Below is a small trained network, with its code and all its weights. Each question gives an input and a class and asks what happens when units are switched off, that is, made to give their printed mean instead of their output.

import numpy as np


def w(rows, s, z=0):
    codes = np.array(rows[::2]) - 128.0
    scale = np.full(codes.shape[1], s)
    scale[-1] = z or s
    return codes * scale


def f(y):
    return y / 2 * (1 + np.tanh(0.7978845608 * (y + 0.044715 * y**3)))


def log_softmax(a):
    a = a - a.max(-1, keepdims=True)
    return a - np.log(np.exp(a).sum(-1, keepdims=True))


def net(x, mask):
    res = np.array(x, float).reshape(1, 6) / 4 @ E
    y = f(res @ A[0][:, :-1].T + A[0][:, -1])
    res = res + np.where(mask, y, B[0][:, -1]) @ B[0][:, :-1]
    return log_softmax(res[-1] @ U[:, :-1].T + U[:, -1])


A, B = {}, {}
E = w([
[57,73,195,223,92,70],'x0',
[132,123,128,126,133,134],'x1',
[130,128,125,118,121,114],'x2',
[11,115,219,7,117,197],'x3',
[194,162,228,125,215,2],'x4',
[132,142,146,137,126,146],'x5',
],0.0052)
A[0] = w([
[59,95,223,1,110,159,120],'N0',
[146,213,208,117,237,52,115],'N1',
[97,51,206,198,54,92,3],'N2',
[225,204,102,21,159,183,81],'N3',
[183,190,57,25,189,163,87],'N4',
[187,170,201,80,158,30,63],'N5',
],0.0056,0.0051)
B[0] = w([
[217,254,61,204,180,51,242],'N0',
[98,165,59,69,81,200,253],'N1',
[33,83,225,205,23,67,120],'N2',
[65,55,219,217,66,50,198],'N3',
[45,99,211,211,85,49,191],'N4',
[56,161,94,97,39,201,192],'N5',
],0.0095,0.0031)
U = w([
[150,104,152,127,148,134,254],'0',
[34,70,254,205,72,43,55],'1',
[174,110,132,99,160,129,216],'2',
[169,101,121,103,170,122,206],'3',
[239,215,42,215,171,50,2],'4',
[43,142,46,56,22,249,25],'5',
],0.0093,0.0092)

Each question gives the input, the list of numbers given to net, and the class t.
The units are the neurons (one row each of A and B). Each row of codes is followed by its name. A weight is (code - 128) times the scale printed after its matrix; where a second scale follows, it is the last column's (A, B and U).
mask holds one flag per neuron, in row order. A switched-off neuron (its flag False) gives its mean, the last column of its row in B, instead of its output. The means were averaged over made-up inputs and are rounded, as every weight is.
A unit's drop is (log p(t) with every unit on - log p(t) with that unit switched off) / (log p(t) with every unit on - log p(t) with every unit switched off).
The circuit of an input: a set's keep is (log p(t) with only the set's units on - log p(t) with every unit switched off) / (log p(t) with every unit on - log p(t) with every unit switched off). Starting from all 6 units, units are removed one at a time, each time the one whose removal leaves the highest keep (on an exact tie, the one counted first), for as long as the keep stays at least 0.8.
circuit, biggest first: the units of the circuit, biggest drop first
unit that matters most: the unit with the biggest drop
top k neurons: the k neurons with the biggest drops, biggest first
drop of u: that unit's drop, to one decimal
input [-1,2,2,5,5,3], class 4: circuit, biggest first	N0
input [-5,-5,2,2,-5,-1], class 0: top 2 neurons	N1; N5
input [-4,3,8,7,-8,1], class 2: circuit, biggest first	N0; N1
input [-2,8,-4,5,-6,3], class 0: circuit, biggest first	N1; N0
input [-2,0,5,2,-5,-3], class 2: circuit, biggest first	N1; N5
input [-6,0,5,4,-6,-4], class 1: circuit, biggest first	N4; N3
input [-4,5,3,4,-5,-4], class 0: circuit, biggest first	N1; N5
input [-6,-5,2,1,-4,-2], class 1: top 3 neurons	N4; N3; N1
input [-2,-1,-1,5,-6,7], class 3: top 3 neurons	N0; N1; N5
input [2,-4,-4,2,5,0], class 5: circuit, biggest first	N1; N5; N3
input [-5,2,-2,5,-5,7], class 3: circuit, biggest first	N0; N1
input [-8,-2,-2,-8,8,-8], class 1: top 3 neurons	N3; N4; N0
input [-6,6,3,-2,8,7], class 5: top 3 neurons	N1; N5; N0
input [-2,7,7,-7,5,6], class 0: circuit, biggest first	N0
input [6,-7,-1,0,8,-3], class 5: circuit, biggest first	N1; N5
input [-7,-6,-1,5,-7,-8], class 3: circuit, biggest first	N0; N1
input [3,2,5,1,8,-4], class 5: drop of N5	0.3
input [2,-2,-4,1,6,-5], class 5: drop of N1	0.4
input [5,1,5,8,0,-7], class 4: drop of N0	0.8
input [-7,-2,7,6,1,-4], class 1: unit that matters most	N3
